Below are the code and all the weights of a small trained network. Each question names an input and a class and asks about switching units off, where a switched-off unit gives its printed mean instead of its output.

import numpy as np


def w(rows, s, z=0):
    codes = np.array(rows[::2]) - 128.0
    scale = np.full(codes.shape[1], s)
    scale[-1] = z or s
    return codes * scale


def f(y):
    return np.maximum(y, 0)


def log_softmax(a):
    a = a - a.max(-1, keepdims=True)
    return a - np.log(np.exp(a).sum(-1, keepdims=True))


def net(x, mask):
    res = np.array(x, float).reshape(1, 7) / 4 @ E
    y = f(res @ A[0][:, :-1].T + A[0][:, -1])
    res = res + np.where(mask, y, B[0][:, -1]) @ B[0][:, :-1]
    return log_softmax(res[-1] @ U[:, :-1].T + U[:, -1])


A, B = {}, {}
E = w([
[155,86,27,216,125,184,154],'x0',
[89,133,229,217,49,140,136],'x1',
[131,82,177,152,254,191,75],'x2',
[131,131,126,128,125,128,127],'x3',
[28,234,81,106,148,214,88],'x4',
[123,125,130,129,129,129,134],'x5',
[187,80,143,49,46,249,154],'x6',
],0.0066)
A[0] = w([
[40,224,94,110,134,201,78,24],'N0',
[131,69,210,141,238,191,95,69],'N1',
[181,135,54,47,191,99,103,71],'N2',
[114,179,136,153,175,50,97,58],'N3',
[133,131,130,170,159,18,115,84],'N4',
[140,53,50,212,112,150,162,146],'N5',
[130,123,79,92,143,115,114,93],'N6',
[101,130,71,194,155,109,155,137],'N7',
[114,135,243,20,145,39,110,2],'N8',
[99,149,226,245,59,161,112,110],'N9',
[208,24,176,117,120,31,129,63],'N10',
[191,78,163,62,76,210,152,74],'N11',
[95,145,89,100,42,65,180,155],'N12',
],0.011,0.0021)
B[0] = w([
[138,124,207,192,126,169,199,244],'N0',
[164,184,73,169,39,70,104,239],'N1',
[80,106,133,76,146,48,177,212],'N2',
[77,123,119,97,98,183,88,202],'N3',
[65,123,131,132,102,197,93,211],'N4',
[223,129,159,113,186,143,111,229],'N5',
[119,96,125,122,133,91,149,164],'N6',
[144,109,137,96,118,165,68,193],'N7',
[249,86,107,120,202,157,102,238],'N8',
[89,90,89,49,179,57,174,254],'N9',
[77,166,194,175,112,165,224,246],'N10',
[38,121,120,119,130,179,45,249],'N11',
[165,170,83,177,83,81,84,231],'N12',
],0.017,0.0088)
U = w([
[104,157,221,198,129,170,215,69],'0',
[47,108,116,92,116,207,16,81],'1',
[251,100,124,109,223,159,90,254],'2',
[64,80,96,64,159,2,183,85],'3',
[165,222,62,182,37,42,82,143],'4',
],0.0073,0.003)

Each question gives the input, the list of numbers given to net, and the class t.
The units are the neurons (one row each of A and B). Each row of codes is followed by its name. A weight is (code - 128) times the scale printed after its matrix; where a second scale follows, it is the last column's (A, B and U).
mask holds one flag per neuron, in row order. A switched-off neuron (its flag False) gives its mean, the last column of its row in B, instead of its output. The means were averaged over made-up inputs and are rounded, as every weight is.
A unit's drop is (log p(t) with every unit on - log p(t) with that unit switched off) / (log p(t) with every unit on - log p(t) with every unit switched off).
The circuit of an input: a set's keep is (log p(t) with only the set's units on - log p(t) with every unit switched off) / (log p(t) with every unit on - log p(t) with every unit switched off). Starting from the 12 units with the biggest drops (on a tie, the unit counted first), units are removed one at a time, each time the one whose removal leaves the highest keep (on an exact tie, the one counted first), for as long as the keep stays at least 0.8.
circuit, biggest first: the units of the circuit, biggest drop first
unit that matters most: the unit with the biggest drop
top k neurons: the k neurons with the biggest drops, biggest first
drop of u: that unit's drop, to one decimal
input [4,-1,-2,-1,6,1,-4], class 0: circuit, biggest first -> (N0)
input [5,0,5,-8,-7,7,-2], class 0: top 3 neurons -> (N10, N8, N12)
input [-5,-6,-6,3,-6,0,5], class 0: top 2 neurons -> (N10, N9)
input [5,-1,-2,6,-8,-2,-8], class 0: top 2 neurons -> (N10, N11)
input [-8,-8,-1,-8,8,-1,4], class 0: top 2 neurons -> (N0, N9)
input [3,-1,4,1,-2,-5,1], class 4: top 3 neurons -> (N8, N1, N0)
input [6,7,-5,-5,5,5,-3], class 3: top 2 neurons -> (N9, N8)
input [7,-6,8,-7,3,4,-2], class 4: top 2 neurons -> (N1, N8)
input [-6,0,-5,7,-1,7,5], class 2: top 2 neurons -> (N8, N1)
input [6,6,3,-6,1,1,-7], class 1: top 3 neurons -> (N7, N8, N4)
input [3,-8,-4,2,5,0,-8], class 1: top 2 neurons -> (N3, N7)
input [1,8,-8,-3,-5,3,5], class 3: top 2 neurons -> (N9, N1)
input [-4,4,1,-3,-3,3,0], class 2: top 2 neurons -> (N8, N2)
input [6,6,5,-6,-7,7,-8], class 1: unit that matters most -> N4
input [-1,1,-8,7,-8,8,5], class 0: top 2 neurons -> (N10, N1)
input [5,7,-2,-6,6,0,-8], class 1: top 2 neurons -> (N7, N3)
input [2,1,4,-1,-5,1,-6], class 1: top 2 neurons -> (N0, N4)
input [-5,2,3,4,4,-7,4], class 2: circuit, biggest first -> (N8, N4)
input [-2,-8,8,6,7,6,0], class 3: drop of N9 -> -0.2
input [4,-6,-1,-8,-3,3,-6], class 1: unit that matters most -> N4
input [-4,-6,8,5,4,-1,-2], class 4: drop of N1 -> 1.5
input [-5,2,-4,2,-6,-3,0], class 0: drop of N10 -> 6.2
input [2,3,-5,-3,3,3,-8], class 1: drop of N5 -> 0.0
